The rows lie along a hidden order. The number after each row says roughly how far along it the row is, from 0 to 10. A new part has a new order.
(in the rows, 128 means zero)
[ 74 194  88 139 104 148 149 145 134 143 125 177 131 132 113 137 136 100
 126 128  94  92 164 148 117 182 153 109 113 108 133  74  98  86 136 139
  88  83 176 120 105 121 155 118 124 128] : 7
[119  30 218 116 108  81 122  82 125 134 153 135 100 112 139 111 150 144
 127 121 154 197 103 129 142 136  98 137 187 140 134  99 136 118 140 156
 143 131  77 134 132 147 128 115 123  75] : 9
[133 194 153 129 181 124 138 136 147 100 118 177 152  60 119 182 138 121
 136 162 130 140 120 100 148 167 133 108 112 151 120 131 169 131  76 139
 136 146  90  90 113 101 139 172 143 169] : 3
[161  19 106 127  91 115 160 113  87 174 147 110 157 118 149  96 124 131
 138 107 143 212 134 152 116  59 109 149 159 143 109 137 137 124 149 126
 140 107  98 167 140 159 102  44 118 110] : 7
[ 85 184 130 139 110 145 104 112 164 111 144  92 103 183 109 113 141 126
 136 133 151  96 128 121  71 134 102 161 229  94 129 191 121 109 146 155
 124 134 139 141 166  95 148 110 104  78] : 3
[137  48  94 130  83 115 172 121  91 152 151 130 157 117 141 128 123 126
 136 112 131 215 158 144 102  87 101 134 179 138  94 128 136 109 140 152
 146  91  98 151 145 126 115  26 108 118] : 7
[146 189 107 149 192 113 187 137 139 110 123 158 168  67 123 179 124 109
 146 159 140 150 137 108 124 133 117 135 134 164  94 143 157 119  75 124
 110 136  82 106 133 122 118 117 131 156] : 2
[ 99 167 211 149 159  92 103  87 161  88 131 108  74 132 118 138 155 136
 124 146 144  72  94 110 110 147 103 181 204 135 124 135 103 146 125 142
 105 137 107 125 152 168 132 173 111  70] : 4
[162 115 169 145 189  87 132 100 137  93 118  85 108 102 136 146 132 146
 127 146 158  95  92 106 137 104 113 167 138 165 110 161 130 190 106 111
 133 168  92 130 146 160 104 162 127 115] : 0
[128 197 154 167 175 136 164 119 148 200 118 114 123 101 136 140 155 100
 143 173 141 115 122 129 108 109 130 180 181 138  94 175 129 119  87 106
  85 184 110 138 136 156 117 121 130  89] : 5
[ 80 145 185 150  81 132 137 116 126 187 133 117 111 151 141 130 157 111
 142 134 127 157 163 135  93 141 122 161 221 111 105 142 115 110 129 155
 117 120 114 166 138 121 138  70 104  66] : 9
[125 235  89 138 175 145 166 153 152  89 130 180 170  84 104 181 119 113
 144 166 132  95 137  99 107 144 116 125 143 147 104 148 158 112  82 134
 106 123 101  88 139  97 135 130 130 169] : 1
[164  75 164 100 139 138  57 101 137 111 133  70 104 159 130  87 114 156
 117 118 166 123  74 117 141  96 117 125 122 120 156 180 150 157 147 123
 166 182 120 131 141 122 118 169 151 130] : 0
[109 255  87 148 130 192 162 156 153 138 125 111 152 152 104 137 113 104
 147 156 128  85 157 121  71 117 136 142 166 100 114 210 136  95 121 124
 104 143 166 121 152  87 142  98 120 132] : 1
[127 111 196 152 131 125 160 128 122 207 120 142 128  94 159 138 157 100
 146 154 131 183 135 140 129 114 138 157 164 133 101 137 139 113  92 117
 107 168  88 152 112 156 125  83 135  85] : 10
[186  77  84 125 164 108 175  92 132 109 155 135 157  51 116 114 110 119
 141 130 182 171  81 123 124  44  95 154 130 179 118 134 156 106 119  95
 103 164  63  98 136 189  87 101 150 133] : 3
[140 132  53 118  93 167 136 173 104 143 115 128 147 149 130 109  98 124
 120 104  96 108 147 153 141 128 166  93  42 106 149 107 111 123 152 100
 126 104 181 130 105 126 132 132 136 167] : 3
[157 146 139 138 205  82 146 111 138  76 118 144 131  69 128 172 130 138
 119 147 131  98 122 105 162 131 122 135  85 178 120  98 130 161  94 110
 111 143  93  98 119 170 113 190 144 160] : 1
[163  61  99 116  94 167 109 128 107 160 128  57 123 184 141  64 107 137
 124 105 144 127 111 149 119  64 135 139 116 106 142 171 127 140 166  96
 143 160 155 164 139 147 107 105 138 117] : 2
[104 175  77 133 111 135 126 170 111 103 105 101 121 198 126 138 115 141
 112 110  75  53 173 135 122 171 147 110  96  98 133 114  86 165 157 139
 140  68 205 147 133  87 147 139 100 154] : 0
[160  25  82  99  75 139 117 132  81 139 142  81 142 179 139  90 101 152
 124  87 123 164 142 149 125  82 115 112 112 123 134 139 128 140 179 137
 179  94 132 156 141 117 113  69 118 142] : 3
[134 110  47 114  71 177 148 157 113 189 135 157 157 137 126  91 109 112
 132 107 113 162 141 160 122 101 153 105  96  99 141 115 127  82 149 107
 115 108 174 128 108 123 127  79 144 141] : 6
[138  72  92 133  96 127 152  96 113 148 149  74 123 154 131  81 120 128
 131 100 147 133 127 152  96  62 104 167 147 130 122 138 102 118 160 114
 107 111 131 156 154 177 102  58 113  80] : 5
[146 130  91 141 151 116 196 149 112 137 117 178 165  65 136 172 128 109
 135 135 113 156 149 136 149 121 143 119  67 169 106  65 126 122  96 105
  98 110 104 105 102 153 136 109 141 163] : 6
[146  69 102 129 135  56 174 121  98 112 127 176 139  81 140 147 131 134
 120 109 107 157 147 138 163 133 122 117  85 178 114  17  91 143 121 125
 110  70  99 119 108 183 113 110 121 148] : 7
[133 129 112 149 158  96 203 130 118 138 130 193 162  56 131 166 139 102
 142 139 122 172 145 133 137 121 125 114 110 173  99  73 129 105  96 121
  95 108  78 106 110 160 115  80 131 137] : 8
[ 95 137 123 113  85 187  85 135 149 170 149 152 117 142 109  70 130 110
 125 117 139 119 105 149 117 128 150 117 112  85 169 127 129  54 146 113
 100 154 173 123 102 135 142 130 152 106] : 7
[110 112 168 126 116 138 145 113 134 164 156 193 155  77 126 132 142 105
 152 145 154 232 122 131 119 128 114 127 177 138 115 119 173  69  97 153
 122 142  68 109 117 123 132  80 139 112] : 10
